Below are the code and all the weights of a small trained network. Each question names an input and a target symbol and asks about switching units off, where a switched-off unit gives its printed mean instead of its output.

import numpy as np


def w(rows, s, z=0):
    codes = np.array(rows[::2]) - 128.0
    scale = np.full(codes.shape[1], s)
    scale[-1] = z or s
    return codes * scale


def norm(h):
    return h / np.sqrt((h * h).mean(-1, keepdims=True) + 1e-5)


def f(y):
    return np.maximum(y, 0)


def softmax(a):
    e = np.exp(a - a.max(-1, keepdims=True))
    return e / e.sum(-1, keepdims=True)


def log_softmax(a):
    a = a - a.max(-1, keepdims=True)
    return a - np.log(np.exp(a).sum(-1, keepdims=True))


def net(x, mask):
    ids = ['ΘΠΣΦΨΩαβδεζηλμξτ'.index(c) for c in x.split()]
    T = len(ids)
    res = E[ids] + P[:T]
    r = norm(res)
    for j in range(3):
        rows = slice(3 * j, 3 * j + 3)
        q, k, v = (r @ M[0][rows].T for M in (Q, K, V))
        z = softmax(np.where(np.tri(T) > 0, q @ k.T / 3**0.5, -1e9)) @ v
        o = O[0][rows]
        res = res + np.where(mask[j], z, o[:, -1]) @ o[:, :-1]
    y = f(norm(res) @ A[0][:, :-1].T + A[0][:, -1])
    res = res + np.where(mask[3:15], y, B[0][:, -1]) @ B[0][:, :-1]
    return log_softmax(norm(res)[-1] @ U[:, :-1].T + U[:, -1])


Q, K, V, O, A, B = {}, {}, {}, {}, {}, {}
E = w([
[170,217,167,103,125,139,143,129,76,74,110,165],'Θ',
[84,98,138,37,136,114,109,161,78,49,121,111],'Π',
[193,96,113,89,135,176,93,105,109,133,107,149],'Σ',
[208,133,171,167,172,121,146,167,128,165,124,168],'Φ',
[140,110,104,141,66,165,221,155,39,139,104,98],'Ψ',
[47,140,194,105,36,135,79,62,63,119,127,150],'Ω',
[119,181,130,4,168,156,134,95,160,156,142,219],'α',
[21,128,159,74,99,65,118,184,127,141,184,99],'β',
[69,99,146,93,112,208,247,105,94,173,90,179],'δ',
[72,96,165,97,131,152,93,168,132,229,194,163],'ε',
[155,126,52,144,113,113,152,107,165,113,86,115],'ζ',
[158,223,173,80,146,82,222,151,130,122,215,130],'η',
[119,165,156,233,51,100,78,199,68,113,73,174],'λ',
[100,164,141,153,166,148,136,139,106,150,87,73],'μ',
[132,99,199,93,138,139,115,197,124,96,118,131],'ξ',
[158,161,108,126,128,153,94,115,144,136,172,82],'τ',
],0.017)
P = w([
[66,206,137,157,88,167,201,126,9,151,246,253],'0',
[100,178,183,127,53,161,213,109,51,169,191,161],'1',
[131,170,167,88,84,126,157,119,36,197,163,151],'2',
[118,172,85,126,138,134,145,158,30,126,206,195],'3',
[157,128,160,143,36,211,177,119,137,154,133,85],'4',
[159,150,140,86,116,94,98,160,72,200,118,131],'5',
[178,159,89,84,169,45,40,199,99,154,119,114],'6',
[212,90,95,143,147,143,118,159,187,119,119,79],'7',
[194,109,23,173,180,156,88,209,188,71,158,128],'8',
],0.0049)
Q[0] = w([
[142,230,91,187,179,148,93,44,104,115,198,51],'H1',
[178,86,48,115,26,125,61,78,128,49,100,184],'H1',
[121,44,60,190,108,83,252,117,193,166,190,191],'H1',
[69,197,195,157,158,196,110,233,114,182,175,53],'H2',
[117,62,212,38,119,134,148,190,129,71,155,185],'H2',
[163,126,196,177,182,102,163,182,132,107,11,162],'H2',
[32,140,83,72,184,148,108,52,133,187,208,81],'H3',
[30,133,232,188,106,216,163,156,128,182,41,67],'H3',
[168,203,43,192,141,98,128,68,112,149,117,62],'H3',
],0.018)
K[0] = w([
[162,240,106,132,154,145,103,69,121,110,172,11],'H1',
[125,97,49,148,42,149,87,72,123,11,104,168],'H1',
[108,58,71,179,96,167,249,98,202,153,215,176],'H1',
[19,197,159,195,195,180,150,185,107,159,225,135],'H2',
[93,86,202,78,150,109,114,154,143,75,128,205],'H2',
[185,133,189,165,170,139,167,206,82,117,37,153],'H2',
[35,141,75,70,189,161,70,88,131,193,196,79],'H3',
[44,116,234,193,63,197,169,110,140,173,66,81],'H3',
[157,197,39,204,174,89,139,106,105,151,132,70],'H3',
],0.019)
V[0] = w([
[132,120,73,120,114,155,127,121,41,130,150,191],'H1',
[88,92,138,186,115,179,105,156,157,74,180,119],'H1',
[141,77,140,52,147,2,75,152,95,193,18,174],'H1',
[151,114,154,116,170,86,72,116,206,120,71,54],'H2',
[132,102,156,111,107,119,92,109,181,173,85,78],'H2',
[79,150,121,152,230,171,90,147,169,70,123,195],'H2',
[153,95,188,106,51,109,177,72,117,122,125,30],'H3',
[74,83,185,199,62,190,177,84,186,154,105,87],'H3',
[106,118,146,125,113,137,140,125,157,180,125,117],'H3',
],0.0072)
O[0] = w([
[91,37,148,181,83,178,131,135,179,138,70,104,163],'H1',
[75,142,133,126,45,156,81,117,86,142,161,137,74],'H1',
[145,113,4,177,164,137,107,95,105,11,230,178,97],'H1',
[34,125,194,134,77,154,175,130,95,209,117,155,3],'H2',
[90,149,177,118,84,166,165,143,117,171,76,141,56],'H2',
[129,130,87,116,162,64,128,61,50,93,217,181,110],'H2',
[140,98,82,162,153,67,85,100,140,87,207,154,141],'H3',
[127,112,11,128,225,65,78,145,48,42,188,196,128],'H3',
[119,159,90,118,155,117,113,126,108,98,126,163,135],'H3',
],0.0034,0.0048)
A[0] = w([
[76,144,177,125,149,178,82,166,112,101,76,119,133],'N1',
[96,101,44,140,177,105,86,144,139,62,186,83,141],'N2',
[128,57,53,35,122,124,157,146,170,119,179,122,183],'N3',
[28,131,62,82,83,40,130,111,173,85,155,84,137],'N4',
[3,79,102,101,101,148,88,42,135,44,82,146,81],'N5',
[180,123,172,158,138,160,147,137,150,137,140,185,119],'N6',
[119,117,68,70,73,120,141,64,196,109,97,121,147],'N7',
[151,130,88,254,111,101,108,129,159,154,176,153,87],'N8',
[24,128,172,138,117,87,133,126,117,199,136,122,21],'N9',
[124,101,114,103,111,216,74,70,193,123,136,150,116],'N10',
[133,88,10,165,178,91,111,88,212,68,194,116,4],'N11',
[194,155,45,121,58,175,141,109,88,77,126,103,49],'N12',
],0.0093,0.0038)
B[0] = w([
[180,125,131,93,130,114,146,119,69,90,163,137,251],'N1',
[147,133,75,113,148,160,117,208,171,110,51,109,253],'N2',
[97,183,158,127,41,167,148,159,133,185,125,144,226],'N3',
[120,88,201,70,143,4,126,155,133,133,102,143,181],'N4',
[205,206,44,127,102,105,120,93,107,213,129,115,180],'N5',
[146,96,93,131,120,85,126,111,130,182,159,151,195],'N6',
[176,121,133,86,119,104,182,129,156,32,77,144,204],'N7',
[88,197,205,148,150,122,144,155,139,131,78,169,186],'N8',
[74,87,154,120,213,118,145,76,87,128,112,150,175],'N9',
[130,111,144,131,179,123,80,123,90,119,79,186,173],'N10',
[137,54,185,181,160,134,149,10,97,139,222,163,201],'N11',
[129,92,163,123,104,92,129,125,70,201,133,74,212],'N12',
],0.011,0.0053)
U = w([
[151,152,211,78,120,83,181,115,29,204,123,181,252],'Θ',
[192,173,81,111,120,121,108,232,159,139,44,96,195],'Π',
[194,31,103,160,159,190,62,129,151,99,63,145,132],'Σ',
[174,73,102,242,197,115,129,119,188,177,194,164,112],'Φ',
[71,56,80,189,68,135,144,141,83,165,162,18,62],'Ψ',
[133,177,66,118,114,59,36,36,114,129,141,137,46],'Ω',
[116,192,123,65,147,180,105,52,190,59,121,220,54],'α',
[25,77,141,86,152,49,84,157,168,114,154,90,63],'β',
[88,169,28,152,81,207,206,84,128,152,133,154,35],'δ',
[30,100,128,121,144,184,61,108,137,175,185,174,103],'ε',
[140,71,135,149,88,84,205,69,170,30,81,99,79],'ζ',
[116,210,123,131,141,108,191,124,199,113,234,68,52],'η',
[88,188,173,238,86,116,67,139,114,67,123,141,67],'λ',
[118,140,90,145,254,156,155,124,64,71,113,76,133],'μ',
[168,68,129,92,81,171,105,221,128,55,239,148,39],'ξ',
[121,144,199,103,141,203,47,86,178,167,119,28,83],'τ',
],0.0071,0.0035)

Each question gives the input, a string of symbols that net reads in full, and the target symbol t.
The units are the heads (3 rows each of Q, K, V and O) and the neurons (one row each of A and B). Each row of codes is followed by its name. A weight is (code - 128) times the scale printed after its matrix; where a second scale follows, it is the last column's (O, A, B and U).
mask holds one flag per unit, heads first, then neurons. A switched-off unit (its flag False) gives its mean, the last column of its rows in O or B, instead of its output. The means were averaged over made-up inputs and are rounded, as every weight is.
A unit's drop is (log p(t) with every unit on - log p(t) with that unit switched off) / (log p(t) with every unit on - log p(t) with every unit switched off).
The circuit of an input: a set's keep is (log p(t) with only the set's units on - log p(t) with every unit switched off) / (log p(t) with every unit on - log p(t) with every unit switched off). Starting from the 12 units with the biggest drops (on a tie, the unit counted first), units are removed one at a time, each time the one whose removal leaves the highest keep (on an exact tie, the one counted first), for as long as the keep stays at least 0.8.
units of the circuit, in order: the units of the circuit, biggest drop first
unit that matters most: the unit with the biggest drop
k most important neurons: the k neurons with the biggest drops, biggest first
which heads matter: for each layer, one digit per head in row order, 1 if its drop is at least 0.15 and else 0, layers parted by /
drop of u: that unit's drop, to one decimal
input ε μ μ, target Π: units of the circuit, in order => [H3; N2]
input λ μ ζ ζ ξ μ μ τ, target Θ: which heads matter => 110
input ξ τ Π μ μ, target μ: 2 most important neurons => [N11; N3]
input μ μ Ω μ μ Φ ζ, target Θ: 2 most important neurons => [N12; N2]
input λ η ζ Θ μ ε Φ Ψ τ, target Θ: which heads matter => 011
input ε μ μ μ ξ μ τ μ, target Φ: units of the circuit, in order => [N11; H3]
input Σ α τ α Φ ξ α τ μ, target Θ: which heads matter => 110
input ξ μ μ ζ ξ, target ξ: unit that matters most => N11
input μ ξ ξ, target Π: units of the circuit, in order => [H1; N2; N11]
input μ Ω Ψ η, target η: which heads matter => 010
input ζ ξ μ ξ, target Π: which heads matter => 000
input μ Φ μ, target Π: units of the circuit, in order => [N2; H2; H3]
input Φ Ω η Π μ λ Φ δ, target δ: which heads matter => 001
input β τ ξ τ ξ Φ ξ Ψ, target Ψ: which heads matter => 000
input Ψ Θ μ μ ξ ε, target ε: unit that matters most => H1
input Π μ μ Ω ε ε, target ε: which heads matter => 000
input Θ μ Ω ε ξ ξ Φ, target Φ: which heads matter => 100
input Ω μ δ Π, target Π: which heads matter => 110
input μ λ α μ ζ Ω ζ, target ζ: 2 most important neurons => [N7; N2]
input ε Φ Φ β Π ζ Ω, target Ω: unit that matters most => N5
input μ ζ μ, target μ: drop of N3 => 0.2
input ξ ξ μ λ ξ ξ Θ ξ, target Φ: drop of N7 => 0.1
input τ ζ ξ ζ Ψ ξ ξ ξ Π, target Π: drop of H1 => 1.0
input μ μ μ μ Ω β μ μ, target Φ: drop of N9 => 0.0
